In the rows, zero is written as 100.
Each row is followed by its class.
[141, 135, 101,  79, 113,  88,  88,  69,  97,  66,   7,  83,  96,  75,  87,
 100, 105,  93, 139, 114,  98,  75, 108,  42,  96, 113,  82,  98,  92, 109,
 104, 112,  90,  90, 114, 128, 111,  98, 131,  81, 100,  97, 101, 105,  80,
  82, 112,  83, 101] => riz
[ 78,  64, 103, 102,  82, 105, 101, 117, 100, 123,  82, 116,  94,  90,  74,
 104, 100, 112,  93,  87, 101, 145, 146, 113, 105, 101, 106,  76, 111, 102,
  97,  67, 114,  95, 103,  79, 115, 127,  85,  80,  86, 100, 119, 109,  88,
 100, 115, 110,  98] => Gupu
[193, 109,  85, 103,  80, 114,  92, 108,  90, 105, 131,  81, 114, 111, 114,
 109, 128,  60, 111, 111, 111,  39,  52,  98,  47, 123,  62,  87,  74,  95,
 106,  64,  87,  97,  53, 117, 115,  93, 100, 130, 108, 148, 101, 110, 121,
  84, 100,  95, 104] => riz
[118,  98, 111,  97, 104, 105,  75,  80,  94,  98,  24,  97, 109,  79,  56,
  91, 106,  84, 118, 100,  99,  91, 116,  93, 107, 105,  97,  85, 113, 104,
  98,  87, 111, 101, 109,  97, 127, 124, 121,  61,  91,  94, 119, 106,  91,
  82, 111,  94,  87] => Gupu
[112,  96,  96,  99, 110,  99,  94,  83,  93, 129,  42, 101,  98,  66,  67,
  96, 109,  88, 100,  94,  92, 113, 114,  82, 110,  83, 117, 103, 123, 102,
  81,  45, 114, 102, 101, 108, 140, 127, 119,  93,  92, 115, 111, 116,  70,
  82, 104, 110,  76] => Gupu
[120, 108, 111,  89, 110, 127,  97,  83, 114,  94,   7, 117, 108,  85,  80,
  89, 105, 108, 124, 116,  99, 108, 135,  67, 112, 118,  87, 103, 112,  94,
 109,  89,  86,  98, 104, 107, 115,  82, 114,  76, 111, 103, 102, 116,  95,
  99, 101, 105, 104] => Gupu
[ 95,  76, 104, 105, 117, 105, 107,  74,  92, 135,  59,  77,  95,  78,  55,
 102, 103,  80,  88,  87,  95, 109,  92, 109, 119,  90, 129, 111, 123, 105,
 104,  69, 120, 105,  98,  92, 117, 121, 113,  97,  97, 107, 109, 104,  99,
 107, 100, 103,  56] => Gupu
[122, 120, 114, 103,  97,  92,  88, 107, 146,  87, 126, 105, 101, 108, 125,
  95,  98, 109, 107, 105,  92,  74, 111,  99, 100, 115,  74,  85,  85, 101,
 108, 101,  86, 104,  86, 108, 115,  88, 113, 125,  86, 103,  93, 105,  83,
  89, 104,  81, 155] => riz
[147,  96,  96,  99, 102,  86,  88, 144,  91, 132, 130,  83, 109, 102, 116,
 100, 115,  66,  87, 105, 106,  47,  71, 120,  67, 102,  82,  90,  90, 100,
 125,  65,  92,  80,  64, 112, 121, 131,  99, 134,  98, 122, 119, 103,  99,
  90,  86,  96, 108] => riz
[139,  99, 118,  73, 113, 115,  95, 108, 114, 117, 130,  87, 118, 105, 137,
  96, 112, 118, 106, 109, 113,  76, 114, 108,  92, 134,  75,  97, 123,  99,
 119, 125, 107, 105,  97, 102,  95,  73, 113, 118,  96, 118, 104,  94, 110,
 107,  90, 108,  99] => riz
[111,  97, 108,  95, 108, 119,  77,  82, 109, 107,  69,   7,  97, 114,  97,
 100,  95, 120, 126, 109,  99, 101, 103,  73,  99, 101,  92, 104, 117, 104,
  86,  79,  98,  99,  94, 102, 133, 104, 103,  97,  93,  99, 103, 102,  76,
  87, 105,  98, 106] => riz
[128,  98, 111, 101, 119, 103,  91,  85,  98,  99,  53,  96, 113, 103, 116,
  90, 107, 113, 110, 126,  82,  88, 108,  66, 109,  92,  91, 107,  97,  99,
 101,  91,  78, 101, 106, 119, 130,  93, 123,  72,  96, 101, 107, 111,  76,
  88, 100, 103, 123] => Gupu
[ 86,  84, 103, 100, 101, 111, 101,  97,  96, 131,  68, 110,  89,  82,  58,
  98, 102,  89,  99,  83,  98, 125, 117, 119, 113,  97, 114, 102, 115, 103,
 104,  67, 132, 103, 108,  89, 105, 124, 105,  85,  85, 108, 122, 135,  91,
 100, 115,  99,  71] => Gupu
[102,  89, 104,  94, 102,  93,  88, 101,  95, 124,  70,  79,  95, 128,  53,
  99, 107,  68,  91,  73, 109,  97, 117, 113,  94, 102, 108,  77, 106, 101,
 106,  78, 120, 106, 120,  97, 106, 123,  94,  85, 100, 111, 114, 114, 101,
  83,  98,  98,  82] => Gupu
[141, 109, 106, 105, 113,  99, 100,  80, 100, 111,  53, 104,  99, 127, 141,
  95, 112, 123,  84, 158,  96,  80,  68,  59, 120, 100,  94, 117,  77,  93,
  91,  66,  52, 106, 115, 143, 153,  81,  99, 111,  68, 128,  93,  80,  64,
  93,  76, 107, 137] => riz
